Here is a tiny trained network, its code and every weight. The questions are about switching its units off for an input and a target symbol, where a switched-off unit gives its printed mean instead of its output.

import numpy as np


def w(rows, s, z=0):
    codes = np.array(rows[::2]) - 128.0
    scale = np.full(codes.shape[1], s)
    scale[-1] = z or s
    return codes * scale


def norm(h):
    return h / np.sqrt((h * h).mean(-1, keepdims=True) + 1e-5)


def f(y):
    return np.maximum(y, 0)


def softmax(a):
    e = np.exp(a - a.max(-1, keepdims=True))
    return e / e.sum(-1, keepdims=True)


def log_softmax(a):
    a = a - a.max(-1, keepdims=True)
    return a - np.log(np.exp(a).sum(-1, keepdims=True))


def net(x, mask):
    ids = ['ΓΔΘΣΦΨβεζηλμξτω'.index(c) for c in x.split()]
    T = len(ids)
    res = E[ids] + P[:T]
    r = norm(res)
    for j in range(2):
        rows = slice(3 * j, 3 * j + 3)
        q, k, v = (r @ M[0][rows].T for M in (Q, K, V))
        z = softmax(np.where(np.tri(T) > 0, q @ k.T / 3**0.5, -1e9)) @ v
        o = O[0][rows]
        res = res + np.where(mask[j], z, o[:, -1]) @ o[:, :-1]
    y = f(norm(res) @ A[0][:, :-1].T + A[0][:, -1])
    res = res + np.where(mask[2:6], y, B[0][:, -1]) @ B[0][:, :-1]
    return log_softmax(norm(res)[-1] @ U[:, :-1].T + U[:, -1])


Q, K, V, O, A, B = {}, {}, {}, {}, {}, {}
E = w([
[220,102,134,65],'Γ',
[213,102,136,70],'Δ',
[218,104,133,68],'Θ',
[216,106,131,69],'Σ',
[65,181,88,123],'Φ',
[73,166,95,126],'Ψ',
[19,204,63,155],'β',
[61,192,76,133],'ε',
[169,13,85,133],'ζ',
[121,218,8,192],'η',
[197,215,194,56],'λ',
[176,57,42,214],'μ',
[170,43,22,43],'ξ',
[181,44,244,215],'τ',
[26,12,210,42],'ω',
],0.013)
P = w([
[192,97,123,189],'0',
[171,95,104,201],'1',
[148,116,100,208],'2',
[139,150,96,209],'3',
[141,200,99,201],'4',
[118,227,101,206],'5',
[119,251,101,202],'6',
[112,249,113,188],'7',
[106,233,116,200],'8',
[19,253,77,246],'9',
],0.0045)
Q[0] = w([
[134,86,124,97],'h0',
[150,98,72,142],'h0',
[4,84,169,98],'h0',
[175,111,41,76],'h1',
[123,58,88,137],'h1',
[154,140,97,155],'h1',
],0.016)
K[0] = w([
[129,123,118,201],'h0',
[129,127,188,126],'h0',
[155,13,10,161],'h0',
[148,130,16,97],'h1',
[64,62,97,118],'h1',
[175,106,93,140],'h1',
],0.012)
V[0] = w([
[152,137,68,216],'h0',
[107,132,214,235],'h0',
[219,209,172,169],'h0',
[99,216,235,88],'h1',
[144,173,21,79],'h1',
[46,94,143,5],'h1',
],0.016)
O[0] = w([
[145,198,69,198,159],'h0',
[53,195,235,145,81],'h0',
[248,174,179,160,177],'h0',
[200,231,176,31,10],'h1',
[232,100,51,94,203],'h1',
[67,91,87,31,85],'h1',
],0.012)
A[0] = w([
[148,78,39,168,205],'n0',
[6,55,178,86,115],'n1',
[139,77,200,177,253],'n2',
[105,193,180,172,192],'n3',
],0.017,0.003)
B[0] = w([
[79,167,159,89,251],'n0',
[44,103,157,4,144],'n1',
[28,128,158,139,164],'n2',
[78,159,135,70,152],'n3',
],0.017,0.02)
U = w([
[158,82,166,120,121],'Γ',
[152,86,172,125,107],'Δ',
[173,71,165,132,190],'Θ',
[163,91,154,143,144],'Σ',
[149,150,118,84,117],'Φ',
[133,146,121,113,26],'Ψ',
[109,169,120,116,4],'β',
[147,158,107,113,112],'ε',
[95,84,143,170,20],'ζ',
[165,147,102,208,55],'η',
[170,140,199,75,227],'λ',
[110,100,120,245,22],'μ',
[123,51,52,138,218],'ξ',
[69,146,220,153,201],'τ',
[68,89,190,17,107],'ω',
],0.013,0.0029)

Each question gives the input, a string of symbols that net reads in full, and the target symbol t.
The units are the heads (3 rows each of Q, K, V and O) and the neurons (one row each of A and B). Each row of codes is followed by its name. A weight is (code - 128) times the scale printed after its matrix; where a second scale follows, it is the last column's (O, A, B and U).
mask holds one flag per unit, heads first, then neurons. A switched-off unit (its flag False) gives its mean, the last column of its rows in O or B, instead of its output. The means were averaged over made-up inputs and are rounded, as every weight is.
A unit's drop is (log p(t) with every unit on - log p(t) with that unit switched off) / (log p(t) with every unit on - log p(t) with every unit switched off).
The circuit of an input: a set's keep is (log p(t) with only the set's units on - log p(t) with every unit switched off) / (log p(t) with every unit on - log p(t) with every unit switched off). Starting from all 6 units, units are removed one at a time, each time the one whose removal leaves the highest keep (on an exact tie, the one counted first), for as long as the keep stays at least 0.8.
circuit, biggest first: the units of the circuit, biggest drop first
unit that matters most: the unit with the biggest drop
k most important neurons: the k neurons with the biggest drops, biggest first
drop when u is switched off: that unit's drop, to one decimal
input ξ Σ ε Ψ β Θ Σ τ τ ζ, target τ: unit that matters most => h0
input Δ τ ξ Φ η ξ ξ ε, target ξ: 3 most important neurons => n2, n3, n1
input Θ Δ ω Φ, target ω: circuit, biggest first => h0, h1
input Σ η ε, target η: circuit, biggest first => h1, h0
input τ ω τ, target ω: 2 most important neurons => n1, n3
input Δ β ξ ω Σ ζ μ ξ Θ Γ, target ξ: 2 most important neurons => n1, n3
input ξ ω ε, target ω: 2 most important neurons => n1, n0
input Θ Θ τ Γ Γ, target τ: 2 most important neurons => n2, n3
input Σ ω Φ Σ τ μ η, target τ: circuit, biggest first => h0, h1
input Ψ ξ β τ Δ, target τ: 2 most important neurons => n0, n1
input Γ ξ ξ β η Θ λ, target λ: drop when h1 is switched off => 0.4
input μ ζ Σ μ Ψ, target μ: drop when n2 is switched off => 0.0
input Γ μ Θ ξ Γ, target ξ: drop when n1 is switched off => 0.0
input η Φ η, target η: unit that matters most => h1
